Below are the code and all the weights of a small trained network. Each question names an input and a class and asks about switching units off, where a switched-off unit gives its printed mean instead of its output.

import numpy as np


def w(rows, s, z=0):
    codes = np.array(rows[::2]) - 128.0
    scale = np.full(codes.shape[1], s)
    scale[-1] = z or s
    return codes * scale


def f(y):
    return y / 2 * (1 + np.tanh(0.7978845608 * (y + 0.044715 * y**3)))


def log_softmax(a):
    a = a - a.max(-1, keepdims=True)
    return a - np.log(np.exp(a).sum(-1, keepdims=True))


def net(x, mask):
    res = np.array(x, float).reshape(1, 5) / 4 @ E
    y = f(res @ A[0][:, :-1].T + A[0][:, -1])
    res = res + np.where(mask, y, B[0][:, -1]) @ B[0][:, :-1]
    return log_softmax(res[-1] @ U[:, :-1].T + U[:, -1])


A, B = {}, {}
E = w([
[199,169,60,51,168,108,152,86,83,147,210,199],'x0',
[130,221,118,89,61,211,50,75,151,64,112,116],'x1',
[147,169,170,172,249,129,106,2,199,39,80,125],'x2',
[125,95,128,112,161,197,77,77,92,135,97,92],'x3',
[137,204,226,155,133,191,109,86,189,252,191,162],'x4',
],0.0098)
A[0] = w([
[141,170,122,88,146,154,184,82,172,208,136,174,168],'n0',
[139,52,165,216,221,86,148,95,190,139,69,44,163],'n1',
[76,210,138,165,118,217,84,114,184,78,117,123,180],'n2',
[141,145,184,135,102,133,47,63,169,131,41,98,152],'n3',
[49,152,154,186,118,108,81,82,193,135,114,124,122],'n4',
[152,188,110,226,95,254,129,43,241,131,61,77,218],'n5',
[107,103,37,108,78,59,137,188,109,133,86,118,217],'n6',
[188,69,45,102,105,83,101,191,92,142,228,164,252],'n7',
[159,145,145,110,141,113,101,74,75,200,146,186,125],'n8',
[154,88,96,94,115,74,161,172,77,115,138,105,205],'n9',
[109,174,117,145,148,128,27,83,223,172,120,39,150],'n10',
],0.008,0.003)
B[0] = w([
[204,95,38,133,128,210,54,101,153,175,137,209,197],'n0',
[176,64,92,180,245,191,180,207,237,136,61,125,231],'n1',
[115,132,167,25,94,169,103,86,158,75,143,220,217],'n2',
[184,204,103,127,99,180,76,224,158,2,122,140,208],'n3',
[45,97,116,157,134,200,118,205,197,90,177,145,184],'n4',
[45,103,125,70,173,106,32,182,179,38,189,234,252],'n5',
[69,133,132,104,30,77,232,161,11,79,56,124,215],'n6',
[150,97,73,70,86,10,169,98,38,242,109,111,231],'n7',
[179,137,34,106,92,251,107,73,134,191,141,120,184],'n8',
[53,91,126,204,166,86,165,144,17,152,169,119,200],'n9',
[118,95,151,175,72,109,20,121,188,67,227,157,203],'n10',
],0.0071,0.014)
U = w([
[139,102,149,221,150,171,156,191,180,94,95,68,18],'0',
[195,161,110,104,95,164,90,78,112,210,201,161,240],'1',
[72,152,198,93,63,175,46,137,201,18,193,177,193],'2',
[58,91,123,102,2,63,194,172,66,101,116,83,2],'3',
],0.0087,0.00093)

Each question gives the input, the list of numbers given to net, and the class t.
The units are the neurons (one row each of A and B). Each row of codes is followed by its name. A weight is (code - 128) times the scale printed after its matrix; where a second scale follows, it is the last column's (A, B and U).
mask holds one flag per neuron, in row order. A switched-off neuron (its flag False) gives its mean, the last column of its row in B, instead of its output. The means were averaged over made-up inputs and are rounded, as every weight is.
A unit's drop is (log p(t) with every unit on - log p(t) with that unit switched off) / (log p(t) with every unit on - log p(t) with every unit switched off).
The circuit of an input: a set's keep is (log p(t) with only the set's units on - log p(t) with every unit switched off) / (log p(t) with every unit on - log p(t) with every unit switched off). Starting from all 11 units, units are removed one at a time, each time the one whose removal leaves the highest keep (on an exact tie, the one counted first), for as long as the keep stays at least 0.8.
units of the circuit, in order: the units of the circuit, biggest drop first
unit that matters most: the unit with the biggest drop
top k neurons: the k neurons with the biggest drops, biggest first
drop when u is switched off: that unit's drop, to one decimal
input [3,4,4,-1,-7], class 3: units of the circuit, in order : (n5 n10)
input [-8,0,1,0,-4], class 0: units of the circuit, in order : (n1)
input [-5,-2,-7,-2,7], class 1: units of the circuit, in order : (n6 n5)
input [0,1,4,-3,-4], class 0: units of the circuit, in order : (n5 n2)
input [-5,-6,5,-2,5], class 0: top 2 neurons : (n1 n2)
input [-2,-1,-3,2,3], class 1: top 2 neurons : (n5 n6)
input [-7,-4,-2,5,3], class 0: top 2 neurons : (n1 n2)
input [-3,-6,-4,-8,7], class 1: top 2 neurons : (n0 n6)
input [6,-1,-3,-6,1], class 3: top 2 neurons : (n7 n6)
input [-3,1,-2,0,-1], class 3: drop when n5 is switched off : 0.1
input [7,-4,4,5,-4], class 1: drop when n6 is switched off : 0.9
input [-2,-1,7,-1,-5], class 0: drop when n1 is switched off : 1.4
input [0,-3,8,-7,0], class 0: drop when n1 is switched off : 0.8
input [-3,-6,-6,1,7], class 1: unit that matters most : n6
